Here is a tiny trained network, its code and every weight. The questions are about switching its units off for an input and a target symbol, where a switched-off unit gives its printed mean instead of its output.

import numpy as np


def w(rows, s, z=0):
    codes = np.array(rows[::2]) - 128.0
    scale = np.full(codes.shape[1], s)
    scale[-1] = z or s
    return codes * scale


def f(y):
    return y / 2 * (1 + np.tanh(0.7978845608 * (y + 0.044715 * y**3)))


def softmax(a):
    e = np.exp(a - a.max(-1, keepdims=True))
    return e / e.sum(-1, keepdims=True)


def log_softmax(a):
    a = a - a.max(-1, keepdims=True)
    return a - np.log(np.exp(a).sum(-1, keepdims=True))


def net(x, mask):
    ids = ['ΓΔΘΛΠαβεημξστφψω'.index(c) for c in x.split()]
    T = len(ids)
    res = E[ids] + P[:T]
    u = 0
    for l in range(2):
        r = res
        for j in range(3):
            rows = slice(4 * j, 4 * j + 4)
            q, k, v = (r @ M[l][rows].T for M in (Q, K, V))
            z = softmax(np.where(np.tri(T) > 0, q @ k.T / 4**0.5, -1e9)) @ v
            o = O[l][rows]
            res = res + np.where(mask[u + j], z, o[:, -1]) @ o[:, :-1]
        u += 3
        y = f(res @ A[l][:, :-1].T + A[l][:, -1])
        res = res + np.where(mask[u : u + 8], y, B[l][:, -1]) @ B[l][:, :-1]
        u += 8
    return log_softmax(res[-1] @ U[:, :-1].T + U[:, -1])


Q, K, V, O, A, B = {}, {}, {}, {}, {}, {}
E = w([
[166,135,168],'Γ',
[89,189,176],'Δ',
[207,111,121],'Θ',
[180,134,138],'Λ',
[142,136,162],'Π',
[106,142,173],'α',
[86,175,111],'β',
[132,136,160],'ε',
[97,157,90],'η',
[119,111,88],'μ',
[106,168,136],'ξ',
[88,4,211],'σ',
[90,79,125],'τ',
[97,90,152],'φ',
[85,128,65],'ψ',
[134,133,162],'ω',
],0.028)
P = w([
[160,195,4],'0',
[167,181,30],'1',
[166,163,80],'2',
[170,147,123],'3',
[177,140,146],'4',
[184,130,172],'5',
[196,128,197],'6',
[198,119,205],'7',
[213,116,221],'8',
[222,114,231],'9',
[236,115,239],'10',
],0.004)
Q[0] = w([
[177,97,52],'0.h0',
[86,157,141],'0.h0',
[135,114,96],'0.h0',
[193,165,119],'0.h0',
[181,101,4],'0.h1',
[47,177,100],'0.h1',
[156,198,132],'0.h1',
[169,63,172],'0.h1',
[167,86,192],'0.h2',
[215,134,111],'0.h2',
[62,167,82],'0.h2',
[129,85,128],'0.h2',
],0.012)
K[0] = w([
[143,109,85],'0.h0',
[127,240,59],'0.h0',
[129,39,86],'0.h0',
[69,82,119],'0.h0',
[170,158,23],'0.h1',
[69,200,91],'0.h1',
[212,177,186],'0.h1',
[153,4,166],'0.h1',
[247,106,64],'0.h2',
[152,151,53],'0.h2',
[112,1,136],'0.h2',
[137,211,171],'0.h2',
],0.0095)
V[0] = w([
[92,76,95],'0.h0',
[188,253,172],'0.h0',
[43,172,127],'0.h0',
[50,179,108],'0.h0',
[116,129,211],'0.h1',
[119,79,179],'0.h1',
[176,166,28],'0.h1',
[199,212,129],'0.h1',
[158,146,185],'0.h2',
[29,145,74],'0.h2',
[156,163,97],'0.h2',
[74,146,91],'0.h2',
],0.0082)
O[0] = w([
[136,96,84,205],'0.h0',
[231,102,227,10],'0.h0',
[23,69,181,150],'0.h0',
[51,105,144,178],'0.h0',
[59,99,2,8],'0.h1',
[10,147,105,67],'0.h1',
[209,75,112,252],'0.h1',
[195,190,98,84],'0.h1',
[127,203,191,36],'0.h2',
[206,182,71,200],'0.h2',
[67,97,189,149],'0.h2',
[178,167,164,173],'0.h2',
],0.0043,0.0025)
A[0] = w([
[132,254,93,83],'0.n0',
[135,49,162,161],'0.n1',
[144,84,115,81],'0.n2',
[124,123,143,2],'0.n3',
[121,176,101,104],'0.n4',
[95,192,147,204],'0.n5',
[161,176,166,127],'0.n6',
[126,81,71,164],'0.n7',
],0.019,0.0056)
B[0] = w([
[34,73,49,175],'0.n0',
[65,112,73,191],'0.n1',
[54,87,78,160],'0.n2',
[140,234,61,113],'0.n3',
[156,143,29,143],'0.n4',
[88,90,30,181],'0.n5',
[51,106,254,165],'0.n6',
[188,68,123,254],'0.n7',
],0.0071,0.0086)
Q[1] = w([
[170,151,135],'1.h0',
[159,63,169],'1.h0',
[179,124,148],'1.h0',
[83,114,191],'1.h0',
[145,191,131],'1.h1',
[106,135,157],'1.h1',
[150,156,127],'1.h1',
[134,250,175],'1.h1',
[141,76,108],'1.h2',
[117,139,194],'1.h2',
[108,188,70],'1.h2',
[90,132,116],'1.h2',
],0.012)
K[1] = w([
[235,117,114],'1.h0',
[127,102,104],'1.h0',
[71,145,136],'1.h0',
[66,7,146],'1.h0',
[154,240,88],'1.h1',
[120,199,159],'1.h1',
[169,127,129],'1.h1',
[113,177,120],'1.h1',
[103,97,165],'1.h2',
[50,177,112],'1.h2',
[117,167,148],'1.h2',
[77,169,154],'1.h2',
],0.012)
V[1] = w([
[222,121,228],'1.h0',
[88,44,94],'1.h0',
[100,198,184],'1.h0',
[137,96,187],'1.h0',
[92,227,23],'1.h1',
[202,23,130],'1.h1',
[38,138,33],'1.h1',
[180,169,120],'1.h1',
[189,228,154],'1.h2',
[123,125,71],'1.h2',
[251,22,255],'1.h2',
[86,146,144],'1.h2',
],0.0092)
O[1] = w([
[132,177,93,20],'1.h0',
[125,62,163,250],'1.h0',
[127,178,86,33],'1.h0',
[202,133,159,110],'1.h0',
[186,230,119,88],'1.h1',
[102,99,174,209],'1.h1',
[88,103,165,241],'1.h1',
[86,236,2,39],'1.h1',
[58,9,141,15],'1.h2',
[105,177,125,163],'1.h2',
[129,128,180,143],'1.h2',
[69,146,79,107],'1.h2',
],0.006,0.014)
A[1] = w([
[179,75,140,110],'1.n0',
[168,142,114,108],'1.n1',
[208,148,131,87],'1.n2',
[102,119,9,26],'1.n3',
[124,108,187,2],'1.n4',
[89,62,145,40],'1.n5',
[147,87,31,139],'1.n6',
[64,157,206,203],'1.n7',
],0.014,0.0044)
B[1] = w([
[132,168,112,229],'1.n0',
[221,214,71,125],'1.n1',
[168,249,120,134],'1.n2',
[67,159,180,135],'1.n3',
[128,98,83,198],'1.n4',
[105,172,89,252],'1.n5',
[151,55,104,146],'1.n6',
[191,136,154,185],'1.n7',
],0.016,0.024)
U = w([
[112,205,41,34],'Γ',
[200,136,86,179],'Δ',
[140,156,185,215],'Θ',
[111,251,142,154],'Λ',
[112,171,164,219],'Π',
[77,141,138,72],'α',
[197,185,170,138],'β',
[178,251,105,145],'ε',
[164,97,189,139],'η',
[165,91,192,150],'μ',
[128,174,127,148],'ξ',
[144,156,117,11],'σ',
[194,95,184,112],'τ',
[173,87,189,128],'φ',
[113,48,159,131],'ψ',
[175,24,128,100],'ω',
],0.014,0.011)

Each question gives the input, a string of symbols that net reads in full, and the target symbol t.
The units are the heads (4 rows each of Q, K, V and O) and the neurons (one row each of A and B). Each row of codes is followed by its name. A weight is (code - 128) times the scale printed after its matrix; where a second scale follows, it is the last column's (O, A, B and U).
mask holds one flag per unit, layer by layer, with each layer's heads first. A switched-off unit (its flag False) gives its mean, the last column of its rows in O or B, instead of its output. The means were averaged over made-up inputs and are rounded, as every weight is.
A unit's drop is (log p(t) with every unit on - log p(t) with that unit switched off) / (log p(t) with every unit on - log p(t) with every unit switched off).
The circuit of an input: a set's keep is (log p(t) with only the set's units on - log p(t) with every unit switched off) / (log p(t) with every unit on - log p(t) with every unit switched off). Starting from the 12 units with the biggest drops (on a tie, the unit counted first), units are removed one at a time, each time the one whose removal leaves the highest keep (on an exact tie, the one counted first), for as long as the keep stays at least 0.8.
units of the circuit, in order: the units of the circuit, biggest drop first
most important unit: the unit with the biggest drop
k most important neurons: the k neurons with the biggest drops, biggest first
k most important neurons of layer l: the k neurons of layer l with the biggest drops, biggest first
which heads matter: for each layer, one digit per head in row order, 1 if its drop is at least 0.15 and else 0, layers parted by /
input μ μ μ μ ψ Θ μ Θ Γ, target τ: most important neuron -> [1.n7]
input σ β μ, target Γ: 3 most important neurons -> [1.n5 1.n0 0.n1]
input Γ φ β, target α: 3 most important neurons -> [1.n3 0.n0 0.n5]
input μ ψ Γ σ β, target Γ: which heads matter -> 000 / 011
input μ Θ Θ μ, target ε: which heads matter -> 110 / 100
input μ Δ Θ Θ μ Γ ψ β Θ σ ω, target Γ: 3 most important neurons -> [1.n5 1.n4 0.n5]
input μ Δ β ψ μ σ, target Γ: which heads matter -> 000 / 000
input μ σ Λ ω Θ ξ, target Γ: which heads matter -> 010 / 110
input α ψ μ η ξ, target Π: which heads matter -> 110 / 011
input τ μ ξ Λ, target β: 2 most important neurons -> [1.n5 0.n6]
input ψ ψ Θ, target ε: which heads matter -> 010 / 000
input ω φ η σ μ ψ Δ τ Θ, target Γ: units of the circuit, in order -> [1.n5 1.h1 1.n0]
input μ η ω σ μ β, target Γ: 4 most important neurons -> [1.n5 0.n0 0.n5 1.n4]
input σ μ μ μ Γ Θ μ φ, target Γ: which heads matter -> 010 / 100
input φ φ ε ψ β σ η Θ, target Γ: most important unit -> 1.h1
input σ ξ μ Λ, target Γ: 2 most important neurons -> [1.n5 0.n0]
input ξ ψ μ μ σ Π Γ, target Γ: 2 most important neurons -> [1.n5 1.n4]
input Δ β σ α μ, target Γ: which heads matter -> 101 / 010
input μ α ξ Λ μ α η ψ, target ω: 2 most important neurons -> [1.n5 1.n0]
input σ Λ η α Θ μ μ α Δ, target Γ: most important unit -> 1.n5
input Θ μ μ Θ Θ Θ ψ τ, target Γ: 2 most important neurons -> [1.n5 0.n1]
input Γ σ ψ ψ μ μ ξ, target Γ: 4 most important neurons of layer 1 -> [1.n5 1.n4 1.n0 1.n6]
input Θ μ Θ ψ ψ μ σ Δ, target Γ: 4 most important neurons -> [1.n5 0.n5 1.n4 0.n0]
input ψ ξ η Θ φ β τ, target Γ: which heads matter -> 000 / 000
input μ σ μ α ε, target Γ: which heads matter -> 010 / 100
input ψ ψ τ Θ, target ε: 3 most important neurons -> [1.n2 0.n0 1.n0]
input Θ ξ μ μ Θ ψ Δ ψ ξ η, target ψ: most important unit -> 1.n0
